Each row of numbers belongs to one of the elements below and depends on some of the facts about them. Some rows are named. Which element is each other row?

Some rows with their names:
J_657: [ -7   2  29  11 -34 -16   8  -3  14  -4  -5  -1  -9  -1 -19  -3 -10  25
   9 -21 -28   4  -4 -16   1   0 -18 -33   8]
J_655: [  7 -10 -18 -13 -22 -49   6  13  16  -9  -6  -2  -9   3 -33   2  -7  21
  -7 -19 -19  -5   8 -14   4 -30 -25  -9 -10]
J_2: [-29   5  17  34 -14 -75   0   3  20 -25   1  -4   2 -30  25  11 -12   1
 -14 -15 -23  -8 -12 -31  12  -3   1 -35   2]
J_952: [ 22  -2  15  21 -24  -8  10  -1   8  13  17  -5 -10 -16 -10   6 -24  11
   8 -15 -30  -8  -5 -15  10  17 -19  -6 -17]
J_65: [-34   2   4   3 -31 -26   7 -13  22  -2 -18  18  -7  -8 -26   8 -23  22
   7 -15 -16 -11  -9 -11   6 -14 -10 -34  -7]
J_690: [  8  -5 -12  -7 -32 -51   7  12  16 -26 -14  -5  -4  -6  18   7  -8  28
  -7 -26 -15 -15 -17 -32   8 -27 -34 -20 -23]
J_724: [-10   4   2  -4 -33 -19   7 -11  15 -11  -3   2   4 -13 -24   9 -22  26
   2 -19 -27 -11  -8 -10   3  -8 -14 -27  -1]
J_552: [-23   4   0  -5 -22 -24  10  -9  14 -11   9   1  -4 -10 -23  13 -17  23
  -5 -16 -25 -10  -9 -15   7 -13 -11 -34  -7]
J_984: [ 51 -12  -7  15 -20 -27   7  16   5  20  23  -8 -13 -10 -10   5 -13   8
   9 -20 -25  -5   0 -21  13   2 -35  14 -31]
J_195: [ 49   2 -20 -18  -1 -28 -10 -20  16 -20  61  -3  -7   5 -31   9   4  12
 -10 -23 -30 -13   4 -19  -1 -46 -52 -61 -14]
J_464: [ -3   4   0  -5 -31 -20   6 -12  16 -11   1   3   2 -14 -16   8 -21  25
   5 -18 -27  -9  -8 -10   4  -7 -11 -24   2]
J_961: [ 32  -7 -16 -18 -32 -28   5   5  15 -17  -1  -3  -7  -1   9   6  -5  30
   0 -26 -14  -9 -13 -27   9 -25 -33 -19 -19]
J_815: [ 15  -9 -22  -9 -30 -45   4   7  12 -13  -1   1  -7   1 -21   5  -6  25
  -7 -23 -19  -7  -5 -17   6 -29 -29 -12 -14]
J_56: [ 17  -8 -30  -9 -31 -48   4   8   8 -11   1   1  -4  -3 -22   4  -6  23
 -12 -24 -20 -10  -8 -15   8 -28 -24  -9 -14]
J_250: [-23 -10   1  34 -34   6  28 -27  26 -21  21  28 -20  -9 -33  12  -7  24
  -6 -22 -31 -21 -19  -7   5  19 -11  -1 -19]
J_105: [ 38 -10 -27  12 -37 -47  -2  -2   4 -13   8   3   0  -5 -17   1  -6  24
 -18 -30 -27 -10  -5 -15   2 -23 -37 -10 -13]
J_222: [ 25   7   4  -8  -9  -1  -6 -24  16 -18  14   2  -8  -3 -25  -8 -14  15
   2 -11 -23 -20 -18  -2   1 -14 -11 -39   0]

How the elements are related:
J_484	Ω	J_757; J_572	Ω	J_65; J_650	Ω	J_176; J_361	Ω	J_414
J_147	Ω	J_314; J_609	Ω	J_437; J_958	Ω	J_608; J_134	Ω	J_307
J_400	Ω	J_640; J_553	Ω	J_881; J_250	Ω	J_721; J_660	Ω	J_770
J_657	Ω	J_804; J_881	Ω	J_922; J_961	Ω	J_352; J_823	Ω	J_845
J_56	Ω	J_452; J_926	Ω	J_737; J_441	Ω	J_330; J_279	Ω	J_486
J_869	Ω	J_655; J_845	Ω	J_227; J_998	Ω	J_657; J_486	Ω	J_441
J_683	Ω	J_364; J_225	Ω	J_553; J_843	Ω	J_660; J_738	Ω	J_231
J_442	Ω	J_226; J_770	Ω	J_411; J_608	Ω	J_749; J_416	Ω	J_921
J_653	Ω	J_455; J_933	Ω	J_416; J_176	Ω	J_213; J_226	Ω	J_992
J_832	Ω	J_179; J_655	Ω	J_666; J_966	Ω	J_490; J_895	Ω	J_189
J_189	Ω	J_925; J_231	Ω	J_683; J_903	Ω	J_650; J_455	Ω	J_99
J_43	Ω	J_961; J_188	Ω	J_653; J_922	Ω	J_147; J_105	Ω	J_188
J_411	Ω	J_933; J_151	Ω	J_609; J_314	Ω	J_572; J_759	Ω	J_998
J_721	Ω	J_225; J_364	Ω	J_931; J_227	Ω	J_843; J_195	Ω	J_575
J_552	Ω	J_2; J_437	Ω	J_738; J_690	Ω	J_80; J_2	Ω	J_926
J_352	Ω	J_129; J_129	Ω	J_690; J_931	Ω	J_869; J_16	Ω	J_405
J_749	Ω	J_265; J_452	Ω	J_823; J_68	Ω	J_442; J_992	Ω	J_552
J_921	Ω	J_671; J_330	Ω	J_56; J_179	Ω	J_43; J_484	ψ	J_466
J_572	ψ	J_830; J_735	ψ	J_830; J_945	ψ	J_452; J_945	ψ	J_461
J_945	ψ	J_43; J_414	ψ	J_826; J_261	ψ	J_984; J_261	ψ	J_486
J_261	ψ	J_195; J_261	ψ	J_857; J_196	ψ	J_646; J_124	ψ	J_547
J_674	ψ	J_984; J_674	ψ	J_866; J_222	ψ	J_195; J_222	ψ	J_682
J_87	ψ	J_133; J_87	ψ	J_415; J_508	ψ	J_866; J_466	ψ	J_195
J_48	ψ	J_826; J_400	ψ	J_670; J_400	ψ	J_830; J_553	ψ	J_984
J_553	ψ	J_866; J_250	ψ	J_866; J_159	ψ	J_690; J_677	ψ	J_572
J_982	ψ	J_442; J_982	ψ	J_866; J_804	ψ	J_815; J_660	ψ	J_606
J_657	ψ	J_191; J_827	ψ	J_572; J_611	ψ	J_998; J_823	ψ	J_466
J_97	ψ	J_378; J_724	ψ	J_670; J_724	ψ	J_621; J_130	ψ	J_866
J_441	ψ	J_788; J_378	ψ	J_923; J_378	ψ	J_606; J_829	ψ	J_606
J_829	ψ	J_757; J_659	ψ	J_709; J_92	ψ	J_931; J_845	ψ	J_840
J_582	ψ	J_690; J_998	ψ	J_195; J_998	ψ	J_573; J_621	ψ	J_416
J_890	ψ	J_466; J_442	ψ	J_133; J_997	ψ	J_984; J_925	ψ	J_134
J_559	ψ	J_65; J_608	ψ	J_196; J_416	ψ	J_628; J_374	ψ	J_133
J_952	ψ	J_984; J_952	ψ	J_671; J_919	ψ	J_984; J_919	ψ	J_466
J_919	ψ	J_490; J_300	ψ	J_674; J_649	ψ	J_416; J_290	ψ	J_997
J_176	ψ	J_188; J_176	ψ	J_461; J_176	ψ	J_378; J_226	ψ	J_573
J_226	ψ	J_97; J_226	ψ	J_826; J_99	ψ	J_469; J_646	ψ	J_133
J_966	ψ	J_300; J_895	ψ	J_674; J_895	ψ	J_130; J_171	ψ	J_553
J_171	ψ	J_843; J_231	ψ	J_984; J_231	ψ	J_923; J_231	ψ	J_300
J_903	ψ	J_452; J_903	ψ	J_577; J_903	ψ	J_195; J_15	ψ	J_992
J_524	ψ	J_890; J_461	ψ	J_442; J_461	ψ	J_997; J_43	ψ	J_923
J_188	ψ	J_442; J_188	ψ	J_553; J_188	ψ	J_826; J_265	ψ	J_553
J_504	ψ	J_997; J_504	ψ	J_690; J_311	ψ	J_984; J_311	ψ	J_105
J_311	ψ	J_857; J_682	ψ	J_628; J_409	ψ	J_843; J_409	ψ	J_770
J_766	ψ	J_738; J_766	ψ	J_345; J_766	ψ	J_176; J_759	ψ	J_982
J_721	ψ	J_984; J_721	ψ	J_677; J_721	ψ	J_857; J_862	ψ	J_130
J_742	ψ	J_982; J_742	ψ	J_998; J_620	ψ	J_442; J_830	ψ	J_984
J_552	ψ	J_666; J_866	ψ	J_984; J_866	ψ	J_830; J_464	ψ	J_575
J_464	ψ	J_682; J_464	ψ	J_670; J_437	ψ	J_925; J_2	ψ	J_997
J_709	ψ	J_573; J_352	ψ	J_827; J_129	ψ	J_645; J_405	ψ	J_690
J_65	ψ	J_188; J_65	ψ	J_862; J_840	ψ	J_997; J_840	ψ	J_547
J_16	ψ	J_997; J_51	ψ	J_300; J_628	ψ	J_195; J_749	ψ	J_826
J_670	ψ	J_826; J_452	ψ	J_442; J_452	ψ	J_553; J_992	ψ	J_804
J_992	ψ	J_211; J_992	ψ	J_903; J_921	ψ	J_984; J_921	ψ	J_290
J_921	ψ	J_159; J_846	ψ	J_659; J_191	ψ	J_984; J_191	ψ	J_442
J_191	ψ	J_133; J_341	ψ	J_709; J_166	ψ	J_857; J_26	ψ	J_890
J_575	ψ	J_290; J_575	ψ	J_826; J_11	ψ	J_48; J_11	ψ	J_982
J_11	ψ	J_124

Which element is each row?
No name comes twice in this set of rows, the named rows included.
[ 15   8   7  -8  -8   4  -5 -22  12 -15   9  -3  -8  -4 -24  -9 -20  18
   2 -10 -25 -21 -15  -4   0 -11 -12 -40  -3] : J_890
[ 19  -8 -33  -1 -30 -36   2   4   7 -18   9  -3  -5  -6 -19   5  -3  27
 -20 -24 -26  -8  -6 -15   7 -25 -23   1 -14] : J_279
[-22   2  22  39 -21 -72   0   2  20 -30 -12  -1   4 -29  32   3 -12   5
 -16 -18 -21 -12 -12 -28   7  -1  -3 -30   3] : J_840
[ 18   6  -1  -6 -15  -6  -3 -21   9 -13  11   0  -5  -7 -24  -5 -19  17
  -5 -12 -26 -21 -18  -1   3  -9  -6 -34  -3] : J_823
[ 14  -8 -21  -3 -25 -53   3   9  14 -16  -5   0  -6  -4 -11   4  -5  21
  -9 -23 -18  -8  -6 -21   6 -28 -29 -11 -14] : J_547
[ 41  10   3 -15   4  14 -11 -32  17 -24  20   1 -11   3 -27 -18 -13  10
   3  -5 -23 -26 -21   2  -2 -17  -9 -44   4] : J_628
[ -9   2   1   6 -30 -38   6  -8  12 -16  -3   3   1 -16 -12   5 -19  19
 -13 -18 -25 -14 -13 -11   6  -6  -5 -31  -2] : J_845
[ 34  -6 -20  -8 -34 -16   4   3  15 -25   6  -6  -7  -4   9   8   1  33
  -7 -27 -20  -9 -11 -26   7 -23 -32  -7 -21] : J_832
[-31   4   7   1 -33 -24  12  -6  10 -15 -13  -1  -2 -10 -20   9 -26  32
  -8 -20 -29 -16 -10 -11   2  -9 -17 -36  -7] : J_378
[ -1   1  10  36 -18   3   4  -7   8  15   8  -2 -13 -19 -16   8 -26  13
  10 -15 -30  -9  -3 -14   8  12 -20   3 -22] : J_721
[ 31   2  14  13 -14   2   3  -9   8   8  19  -5 -10 -12 -13  -2 -24   8
  10 -13 -30 -11 -11 -10   6  11 -18 -15 -13] : J_919

Now the same elements, written a new way:
Some rows with their names:
J_43: [  6  -8   1   6   9  -5  -1   2   3  -5  -5  -1   4   0  -6  -3  -1   5
   6  -2  17   7 -11  12  -1   7   3  12  -5   6   0   8 -24  -9  -2  10
  -5   2]
J_735: [  7   0   1  -2  -4  -6   2  -6 -18   2   5  -4  -5  -1  -2  -2   0 -14
  -1  -2 -14   5   6  21  -8  11   5  -2  -3   6  -9   9  12 -17   3   3
  -1  12]
J_823: [ -5  17   4  -3 -11   3  -6  17   4   4   8   1  -1   6   4  -1  -4  22
   6  -1  10  -9 -14  25   8   9   8  -9  -2  -1  -4  -4  -2 -10  -5  14
  -2   3]
J_845: [ -3  12  10  -7  -2  -1  -9  13  -4  -1   4   4   6  -1  -1   9  -3  11
   1  -1  14  -5 -14  18   8  -6   3   8  -5  10   3   6  -5  -3 -10  10
   5   1]
J_341: [  2  -1   0  -4   7   0  -2  -8  -3   1   4  -3  -4   1   1   1  -1  -2
   0  -1 -14   1   4  15  -1   9   4   3   0   4  -1   2  -8   8   1   2
   0   4]
J_189: [ -1   2   1   7   5   1   0   7   3  -4  -3   4   3   1  -1   1   1  -1
   3   0  11  -2  -4 -18   7 -11  -7  -3  -5  -1  -1  -2  -4  -3  -4   0
   0   3]
J_151: [ -2   3   2   6   4  -1   0   5   4  -4  -3   2   3   1  -1  -1   3   0
   5   1   9  -2  -4 -17   7 -12  -7  -5  -5  -1   0  -2  -4  -3  -4  -1
   0   2]
J_16: [-13  -2 -15 -12  -8 -11  -2  14   8  -3  -7  -5  11  -7  -5  -1   1  15
  -1  -8   3   9 -29 -11  -1 -12   5  22   8  29   8   4  -2   7   0   7
  16  -4]
J_400: [  6  -4   9   4  -7  -6   1   6  -3  -1   5  -5  -2   0  -9  -6   1  -4
   5   0   0   1   5  16  -3   8   4  -8  -7  18  -6  12   6 -20  -2   5
   0   6]
J_670: [ 14   3  14  -3  -5  15  16   7  17   2  11  -4  -7   1 -13 -27  -2   7
 -12  14  12  -8  38  28   3  -1  11 -22   7  44  -4  20   6   8  16 -23
   0 -31]
J_133: [  0  13  -4   5  -2   5   6 -25  21   3  -1  13   2  -8   3  25  -4 -14
  -4   4  -4  -7  13 -31   5   7   6  46  -2 -25   4   0  23 -14   0  -4
  -4  20]
J_683: [ -4   6   5   5   1  -6   3  -5   6  -2   2   2   6  -4   1 -12   6   0
   7  -7   1  -5  -3 -20  12 -13 -14 -16  -8  -2   1  -1 -14  -9  -2  -2
  -2   0]
J_660: [  1   5  14   5   2  -2  -9   4  -7  -3   7  -1   4  -3 -12   3  -2   2
   0  -3   1  -6   0   4   2  -7   6   9  -6   8   0   4  -9   5 -17  14
   2  -1]
J_547: [ -2   8  -5  -3  13   3   1  -4  -5  -2  -4   3   1   0   6   3   1  -4
  -5   1  -3   1  -3  -8   4 -12  -4   6   3   0  -1  -4  -6  12   2  -6
   2   6]
J_415: [  1   8  -3   1  10   5   3  -9  -2   0  -3   5   0   0   6   4   1  -7
  -5   1  -3  -3   3 -10   3  -9  -5   6   0 -10  -2  -4   0   5   3  -7
  -2   7]
J_890: [ -6   8  -5  -2  -9   5   1   0   3   8   5  -8  -7   7   8 -14  -3  15
   1  -5 -20  -7  -7  17  -2  21  14  -2   6  -4  -8  -9 -10   5   3   8
  -7   2]
J_984: [  0  14  -8  -3 -22  -4   9  10 -28   9 -11   3   5  -3   0  -9   4 -11
 -11   0  18   3 -14 -23 -14 -16  -4  -3   6 -14  -8  -3  43 -38   7  -9
   0   4]

Which element is each row?
No name comes twice in this set of rows, the named rows included.
[  2  -2 -10   2  -2  -4  -4   9  11  -5   2   4  -2   3   0   7  -3   6
  12   3  11   6   7  10   3   1   0 -23  -1   4   0  -4   1  -9   2   5
   6  13] : J_441
[  9  -3  13   4  -8   9  11  17  23  -2   7  -2  -2   1 -14 -23   0  12
  -3  10  22  -7  23  10   5  -4   5 -24   2  35   1  15   4   1   7 -14
   3 -28] : J_749
[-12  -4 -16 -20 -10  -5  -2 -10  17   1  -5   1   8 -14   1  16  -4  10
  -7  -4  -3  10  -9 -14  -4   0  13  44  13   9  20   2   7  17   5   2
  14  -9] : J_461
[ 10   2  11  -4  -3  13  13   4  14   2   7  -3  -5   1  -8 -19  -1   7
 -11  11  11  -7  29  18   2  -1   8 -17   7  30  -2  13   6  10  14 -20
   0 -27] : J_414
[  0   3  -3  16   0  -1  -2   5   2  -6  -1   0   5  -2 -14  -2   0  -3
   2  -2   4  -2  13 -32   0 -19   2  -7   1   1  -4  -9  -4   9 -10   5
   2   4] : J_933
[-13   9 -28 -24 -32 -16   6  18 -21   7 -16  -6  13 -13  -3 -14   4   4
 -15  -8  10  17 -39 -21 -19 -20   8  24  18  21   1   4  43 -21  12  -2
  17  -3] : J_997
[ 12   2  12  -4  -4  16  15   6  17   2   9  -3  -6   0 -11 -25  -2   8
 -14  15  14  -8  35  23   3  -1   9 -23   9  38  -2  17   5  11  16 -24
   1 -33] : J_48
[ -1  -6  -1  -6  -7   2   0 -19  16   3   2   7   0  -7   2  16  -5   1
  -2   2   0   1  14  -6  -3  13   9  24   4 -16  15   1   8   5   2  -2
   0  -6] : J_620
[  0  11   7  13   3   4  -4   6  -5  -4   0   3   6  -2 -12   1   0  -2
  -2  -2   8  -7   3 -25   4 -23   0   1  -3  -1  -3  -5  -6   8 -15   6
   1   0] : J_770
[ -1  -3  -2  -6   1   1  -2 -10   1   1   2  -1  -1  -2   3   4  -2   1
  -2  -1 -10   2   3   8  -2   8   5   9   3  -1   4   0  -5  10   2   1
   1  -1] : J_945
[  6  -1  -2  10  14   1   3   4   3  -5 -13   5   7   2  -5  -3   1   5
   2   1  33   3 -14 -10   2  -6  -4  10  -3  -3  -1   2 -24  -7   1   3
  -7   0] : J_961
[  2 -10   3  -5   6   2  -3  -9   1   0   5  -2  -4   0   2   6  -2  -2
  -1   0 -11   2  10  19  -2   9   2   5   2   1   5   3  -5  13   3  -1
   1  -7] : J_65
[  1   6  -2   1  -5   2   3 -22  15   3   2   6  -1  -6   3  17  -4  -8
  -2   2 -10  -3  12 -10   0  13  10  34  -1 -15   4   3  15  -8   2   1
  -3  12] : J_87
[  4 -29   8  -9  -9  -2 -11 -17  -4   4   0   6  -2  -6   2  24  -3   1
   0   4  12  10  24   8 -14  18  -4  -7   1 -40  26  -5   0  13  -3   0
  -2 -30] : J_982
[ -3  -4   1   7   4  -3   1  10   2  -4  -6   4  -1   3   1  -1   2  -2
   1   8   7  -4  -7 -21   7  -4  -6  -5  -6   0   0   0   3   3 -15  -3
  -1   4] : J_926

Now the same elements, written a new way:
Some elements and their rows:
J_845: [  2   8   2  -5  -4   2   4   5 -13  -1  10   7  -8  -5]
J_961: [  5   1 -12   1  -6  -6 -12  -5  -8  -4 -16  -9  24   7]
J_179: [  5   1 -13   0  -7  -5 -12  -4  -7  -4 -16  -9  26   7]
J_572: [ -7   6   1   5  10  -6   0   8   8  -1  12  13  -8 -11]
J_926: [ 12   2  -9  13   4   5 -12   3  11   6 -17 -11   9  12]
J_608: [ -3  -9   1 -21  -2  -6  17  -8  -9  -8   9  -5   4  -9]
J_364: [ -3  -7  -9   9   0   2  -6  -3  11   3 -13 -13   1  20]
J_226: [ -1   1   9   8  10  16  13  21   0   1   6   4  12 -11]
J_378: [ 1  0  1 -8  2  1 11  4 -7  4  8  5 -7 -7]
J_829: [ 0  0  2 -5  1 -1  9  4 -4  2  7  5 -7 -6]
J_724: [-3  0  5 -4  3  3 11  7 -4  0  8  5  0 -9]
J_645: [  2  -3  -9   5  -4  -1 -11  -1   3   3 -16  -9  11  15]
J_677: [ -1   0   1  -4   4  -3  10   4   0   0  10   8  -7 -10]
J_191: [  3   7  25   8  -3   8  -8 -36   1  -1  10  -5 -22 -16]
J_130: [-12  -2  10  20  13  -7  -5 -10  19   3   8  12  -4 -24]
J_469: [  2  -3  -9   6  -3  -1 -11  -1   2   2 -15  -9  10  14]
J_620: [  2   1  18   2  -3  10   5 -18 -11   7   7  -6 -14 -12]

Which element is each row?
No name comes twice in this set of rows, the named rows included.
[-3  0  6 -1  2  3 10  2 -5  3  7  4 -3 -9] : J_11
[ -1 -20   7   1 -21  -5 -15  -3   5  -3 -16   8  10  16] : J_105
[  4   1  15   2  -4   8   6 -22 -13  12   3  -6 -18 -12] : J_374
[ 10   4   2   5   7   6   8   6   5   5   6   3  -8 -10] : J_552
[ -3   1   3   0   5  -4   6   2   6  -1  10  10  -7 -12] : J_300
[-13  20 -17 -11   4   0  11   1 -23  -3  16  -7 -16   4] : J_405
[  7   0  19   5  -5  10   7 -28 -16  18   3  -7 -23 -15] : J_646
[-13  -4   8 -16  -4 -14 -21  -2 -15   9 -15  -5   8  23] : J_307
[-17  -6  13  10   3  20  -7  21  -5  -7 -12 -12  45  14] : J_826
[ -6  11  10  -5  15   3   6   6 -12  16   7  -4 -11  -6] : J_65
[-17 -13  51  -5  -3  18   3  -2 -18   6   7   2   7  -9] : J_188
[ -3  18 -18 -15 -24  11  12  -3 -20 -38  26   2 -13   7] : J_16
[-12   6  11  17  12 -11 -18 -12  34 -19  15  17  -5 -20] : J_674
[ 10   9  -5   5  14   1 -15   4   8  12 -18 -18   6  16] : J_737
[ -6   0   2   1   5  -2   2  -4  21 -14  17   7 -15  -4] : J_231

